Here is a tiny trained network, its code and every weight. The questions are about switching its units off for an input and a class, where a switched-off unit gives its printed mean instead of its output.

import numpy as np


def w(rows, s, z=0):
    codes = np.array(rows[::2]) - 128.0
    scale = np.full(codes.shape[1], s)
    scale[-1] = z or s
    return codes * scale


def norm(h):
    return h / np.sqrt((h * h).mean(-1, keepdims=True) + 1e-5)


def f(y):
    return np.maximum(y, 0)


def log_softmax(a):
    a = a - a.max(-1, keepdims=True)
    return a - np.log(np.exp(a).sum(-1, keepdims=True))


def net(x, mask):
    res = np.array(x, float).reshape(1, 2) / 4 @ E
    u = 0
    for l in range(2):
        y = f(norm(res) @ A[l][:, :-1].T + A[l][:, -1])
        res = res + np.where(mask[u : u + 5], y, B[l][:, -1]) @ B[l][:, :-1]
        u += 5
    return log_softmax(norm(res)[-1] @ U[:, :-1].T + U[:, -1])


A, B = {}, {}
E = w([
[144,185,113,141,128,162,2],'x0',
[146,71,164,105,137,138,125],'x1',
],0.01)
A[0] = w([
[62,189,41,198,24,134,147,44],'L0N1',
[114,222,83,152,114,151,115,108],'L0N2',
[18,162,46,125,142,91,255,3],'L0N3',
[166,161,101,151,72,195,76,19],'L0N4',
[149,3,86,71,95,161,187,169],'L0N5',
],0.0052,0.0042)
B[0] = w([
[89,216,136,198,115,105,150,182],'L0N1',
[182,22,153,86,112,67,189,193],'L0N2',
[50,114,63,90,121,146,2,210],'L0N3',
[86,46,100,69,150,166,72,165],'L0N4',
[220,124,55,186,111,159,152,253],'L0N5',
],0.0083,0.0056)
A[1] = w([
[82,252,202,117,73,39,92,46],'L1N1',
[157,126,118,104,122,110,63,182],'L1N2',
[226,112,175,100,189,212,137,251],'L1N3',
[99,211,137,215,99,90,170,212],'L1N4',
[254,109,200,148,138,166,178,94],'L1N5',
],0.0089,0.0024)
B[1] = w([
[185,79,91,148,69,74,254,190],'L1N1',
[47,125,88,114,109,105,177,221],'L1N2',
[158,178,171,152,188,179,98,254],'L1N3',
[138,127,235,81,173,203,45,191],'L1N4',
[198,176,93,219,195,62,124,229],'L1N5',
],0.0098,0.0067)
U = w([
[217,150,112,209,207,111,131,47],'0',
[34,163,123,64,162,173,10,240],'1',
[88,112,35,114,31,71,195,188],'2',
[185,119,249,74,93,128,156,3],'3',
],0.014,0.0027)

Each question gives the input, the list of numbers given to net, and the class t.
The units are the neurons (one row each of A and B). Each row of codes is followed by its name. A weight is (code - 128) times the scale printed after its matrix; where a second scale follows, it is the last column's (A, B and U).
mask holds one flag per neuron, layer by layer. A switched-off neuron (its flag False) gives its mean, the last column of its row in B, instead of its output. The means were averaged over made-up inputs and are rounded, as every weight is.
A unit's drop is (log p(t) with every unit on - log p(t) with that unit switched off) / (log p(t) with every unit on - log p(t) with every unit switched off).
The circuit of an input: a set's keep is (log p(t) with only the set's units on - log p(t) with every unit switched off) / (log p(t) with every unit on - log p(t) with every unit switched off). Starting from all 10 units, units are removed one at a time, each time the one whose removal leaves the highest keep (on an exact tie, the one counted first), for as long as the keep stays at least 0.8.
units of the circuit, in order: the units of the circuit, biggest drop first
k most important neurons: the k neurons with the biggest drops, biggest first
k most important neurons of layer l: the k neurons of layer l with the biggest drops, biggest first
drop of u: that unit's drop, to one decimal
input [-3,-1], class 2: units of the circuit, in order	[L1N3]
input [0,-1], class 3: units of the circuit, in order	[L0N1; L1N4; L1N1]
input [3,-8], class 3: 2 most important neurons of layer 1	[L1N4; L1N1]
input [-1,-7], class 3: 3 most important neurons	[L0N1; L1N4; L1N1]
input [2,-1], class 2: 4 most important neurons	[L0N5; L1N4; L1N2; L1N3]
input [0,-5], class 3: 3 most important neurons	[L0N1; L1N4; L1N1]
input [3,-6], class 3: 3 most important neurons of layer 1	[L1N4; L1N1; L1N5]
input [4,7], class 1: 3 most important neurons	[L0N5; L0N2; L1N1]
input [2,-3], class 2: 2 most important neurons	[L0N5; L0N4]
input [-1,-5], class 2: 2 most important neurons of layer 1	[L1N1; L1N3]
input [-3,-3], class 1: 3 most important neurons of layer 0	[L0N2; L0N4; L0N1]
input [-3,-2], class 2: 2 most important neurons	[L0N3; L1N3]
input [3,-1], class 1: 2 most important neurons	[L1N1; L0N5]
input [5,-2], class 1: units of the circuit, in order	[L1N5]
input [0,-7], class 3: 2 most important neurons	[L0N1; L1N4]
input [1,-2], class 3: 4 most important neurons	[L0N3; L0N5; L0N1; L1N5]
input [-4,-2], class 2: 3 most important neurons	[L0N3; L1N3; L1N4]
input [-3,-5], class 1: 2 most important neurons	[L1N4; L0N3]
input [5,-8], class 2: 3 most important neurons of layer 0	[L0N5; L0N4; L0N2]
input [2,-8], class 3: most important neuron	[L1N4]
input [1,-3], class 3: 4 most important neurons	[L0N1; L1N4; L0N5; L0N3]
input [8,-5], class 2: 3 most important neurons of layer 0	[L0N5; L0N2; L0N3]
input [3,-4], class 2: 2 most important neurons of layer 0	[L0N5; L0N4]
input [-6,-5], class 1: 2 most important neurons of layer 1	[L1N1; L1N4]
input [-3,-4], class 1: drop of L1N4	0.1
input [-4,-4], class 1: drop of L1N1	0.2
